Below is a small trained network, with its code and all its weights. Each question gives an input and a class and asks what happens when units are switched off, that is, made to give their printed mean instead of their output.

import numpy as np


def w(rows, s, z=0):
    codes = np.array(rows[::2]) - 128.0
    scale = np.full(codes.shape[1], s)
    scale[-1] = z or s
    return codes * scale


def norm(h):
    return h / np.sqrt((h * h).mean(-1, keepdims=True) + 1e-5)


def f(y):
    return y / 2 * (1 + np.tanh(0.7978845608 * (y + 0.044715 * y**3)))


def log_softmax(a):
    a = a - a.max(-1, keepdims=True)
    return a - np.log(np.exp(a).sum(-1, keepdims=True))


def net(x, mask):
    res = np.array(x, float).reshape(1, 6) / 4 @ E
    u = 0
    for l in range(3):
        y = f(norm(res) @ A[l][:, :-1].T + A[l][:, -1])
        res = res + np.where(mask[u : u + 6], y, B[l][:, -1]) @ B[l][:, :-1]
        u += 6
    return log_softmax(norm(res)[-1] @ U[:, :-1].T + U[:, -1])


A, B = {}, {}
E = w([
[116,149,125,105,143,130,150,153,63,73],'x0',
[60,40,168,79,179,79,242,125,109,176],'x1',
[115,62,145,72,79,246,163,160,142,101],'x2',
[102,73,29,132,13,83,155,71,119,75],'x3',
[157,79,124,64,130,41,81,245,203,78],'x4',
[102,214,152,87,67,120,175,144,153,160],'x5',
],0.011)
A[0] = w([
[104,151,107,175,158,48,123,134,99,151,84],'L0N0',
[117,190,134,116,101,110,172,129,160,126,86],'L0N1',
[94,173,142,106,144,106,145,173,7,33,1],'L0N2',
[120,89,145,153,107,118,96,82,232,210,7],'L0N3',
[129,68,124,178,190,124,113,108,110,97,34],'L0N4',
[102,177,153,119,115,129,179,146,157,118,68],'L0N5',
],0.016,0.0061)
B[0] = w([
[170,145,211,50,109,131,111,52,182,93,253],'L0N0',
[132,62,114,116,137,112,38,133,60,146,196],'L0N1',
[199,132,5,160,178,166,205,117,205,208,226],'L0N2',
[199,154,3,134,195,172,221,138,150,167,195],'L0N3',
[124,91,102,91,111,115,74,148,61,174,197],'L0N4',
[145,83,114,105,140,133,87,136,78,145,173],'L0N5',
],0.016,0.0064)
A[1] = w([
[61,184,160,172,149,137,199,28,30,131,5],'L1N0',
[28,62,180,119,201,4,241,98,146,185,1],'L1N1',
[93,244,122,58,37,88,167,172,119,231,58],'L1N2',
[124,109,104,102,169,8,161,199,166,41,9],'L1N3',
[92,136,145,115,156,59,127,199,177,99,87],'L1N4',
[73,120,54,116,44,41,183,74,114,78,71],'L1N5',
],0.014,0.0046)
B[1] = w([
[85,115,146,149,61,153,77,120,176,248,191],'L1N0',
[180,198,102,107,50,150,158,199,17,61,230],'L1N1',
[176,73,85,145,206,153,55,95,87,85,153],'L1N2',
[95,127,132,158,81,169,85,100,153,243,203],'L1N3',
[91,135,144,149,78,136,117,82,144,228,165],'L1N4',
[128,73,192,217,195,78,168,157,171,67,254],'L1N5',
],0.015,0.0063)
A[2] = w([
[111,122,104,74,107,81,116,233,195,144,1],'L2N0',
[86,208,213,140,225,130,136,218,96,180,106],'L2N1',
[71,160,112,111,136,98,149,119,128,125,47],'L2N2',
[41,74,141,47,114,229,175,147,176,78,150],'L2N3',
[115,57,99,112,156,108,48,111,49,117,14],'L2N4',
[77,249,89,207,121,130,53,168,157,61,45],'L2N5',
],0.018,0.0035)
B[2] = w([
[98,139,123,175,137,189,137,70,78,161,194],'L2N0',
[114,58,112,203,122,66,150,141,181,53,207],'L2N1',
[249,65,123,246,46,78,134,16,39,205,110],'L2N2',
[188,202,149,91,146,63,95,75,152,132,219],'L2N3',
[98,114,132,108,178,112,93,134,98,128,253],'L2N4',
[129,122,134,54,72,143,210,161,60,121,200],'L2N5',
],0.02,0.0066)
U = w([
[210,150,7,137,181,174,211,120,176,167,154],'0',
[127,69,115,93,179,113,23,131,42,133,165],'1',
[64,156,162,183,24,198,87,96,165,237,152],'2',
[152,157,132,45,11,159,189,186,58,61,159],'3',
[129,86,165,213,138,64,156,166,213,45,161],'4',
[184,237,206,47,121,68,85,58,188,106,124],'5',
[64,154,96,63,156,141,145,144,184,118,69],'6',
[1,205,133,89,162,184,128,152,189,70,1],'7',
],0.012,0.0065)

Each question gives the input, the list of numbers given to net, and the class t.
The units are the neurons (one row each of A and B). Each row of codes is followed by its name. A weight is (code - 128) times the scale printed after its matrix; where a second scale follows, it is the last column's (A, B and U).
mask holds one flag per neuron, layer by layer. A switched-off neuron (its flag False) gives its mean, the last column of its row in B, instead of its output. The means were averaged over made-up inputs and are rounded, as every weight is.
A unit's drop is (log p(t) with every unit on - log p(t) with that unit switched off) / (log p(t) with every unit on - log p(t) with every unit switched off).
The circuit of an input: a set's keep is (log p(t) with only the set's units on - log p(t) with every unit switched off) / (log p(t) with every unit on - log p(t) with every unit switched off). Starting from the 12 units with the biggest drops (on a tie, the unit counted first), units are removed one at a time, each time the one whose removal leaves the highest keep (on an exact tie, the one counted first), for as long as the keep stays at least 0.8.
circuit, biggest first: the units of the circuit, biggest drop first
unit that matters most: the unit with the biggest drop
k most important neurons: the k neurons with the biggest drops, biggest first
k most important neurons of layer l: the k neurons of layer l with the biggest drops, biggest first
input [7,7,-6,-8,8,6], class 2: 2 most important neurons : [L1N3; L1N4]
input [0,-5,-6,-7,-4,-5], class 4: circuit, biggest first : [L2N1]
input [6,6,-7,4,3,-5], class 5: 2 most important neurons : [L0N0; L0N3]
input [-7,6,-8,-3,8,8], class 1: 4 most important neurons : [L1N2; L0N2; L0N1; L0N5]
input [-5,6,-7,8,-7,-7], class 4: 2 most important neurons : [L1N5; L0N1]
input [5,0,-8,3,-8,-6], class 2: 3 most important neurons : [L1N0; L0N1; L2N3]
input [-6,4,-7,-7,3,3], class 4: 2 most important neurons of layer 0 : [L0N2; L0N4]
input [5,7,6,-2,2,-3], class 3: 3 most important neurons : [L1N1; L0N3; L0N0]
input [6,-6,6,6,6,6], class 0: circuit, biggest first : [L1N1; L0N2; L1N2]
input [-4,5,2,0,1,-2], class 3: 3 most important neurons : [L1N1; L0N2; L1N5]
input [3,6,8,6,8,-6], class 2: 3 most important neurons of layer 0 : [L0N0; L0N1; L0N5]
input [-1,6,7,4,-6,-6], class 5: 2 most important neurons : [L2N3; L0N1]
input [-2,-6,8,-2,2,7], class 5: 3 most important neurons : [L2N3; L0N4; L1N1]
input [2,0,4,1,-6,-4], class 2: circuit, biggest first : [L1N0]
input [-1,-7,1,4,-6,-8], class 1: 2 most important neurons : [L2N4; L0N4]
input [7,-3,-8,-3,-3,8], class 1: 2 most important neurons : [L0N1; L1N2]
input [-8,-8,-7,-7,-5,-7], class 0: 2 most important neurons : [L0N3; L1N1]
input [5,2,-1,3,-8,-1], class 2: 2 most important neurons : [L1N0; L0N3]
input [-5,0,1,8,1,0], class 4: 2 most important neurons : [L1N5; L0N2]
input [7,0,6,-3,4,0], class 0: unit that matters most : L0N2
input [-5,2,-8,3,-6,1], class 5: 2 most important neurons of layer 0 : [L0N0; L0N2]
input [4,8,-2,4,8,6], class 2: 2 most important neurons of layer 1 : [L1N3; L1N4]
input [-5,-5,1,-6,-3,3], class 4: 2 most important neurons of layer 1 : [L1N1; L1N3]
input [-1,-7,-2,-8,-7,1], class 4: 2 most important neurons of layer 1 : [L1N1; L1N3]
input [0,-5,6,8,5,-4], class 4: 2 most important neurons of layer 1 : [L1N5; L1N1]
input [-7,8,-4,-8,4,-5], class 3: 2 most important neurons of layer 0 : [L0N2; L0N4]
input [7,-8,4,6,7,8], class 1: circuit, biggest first : [L1N2]
input [-1,7,6,-6,-5,-3], class 3: 2 most important neurons of layer 1 : [L1N1; L1N5]
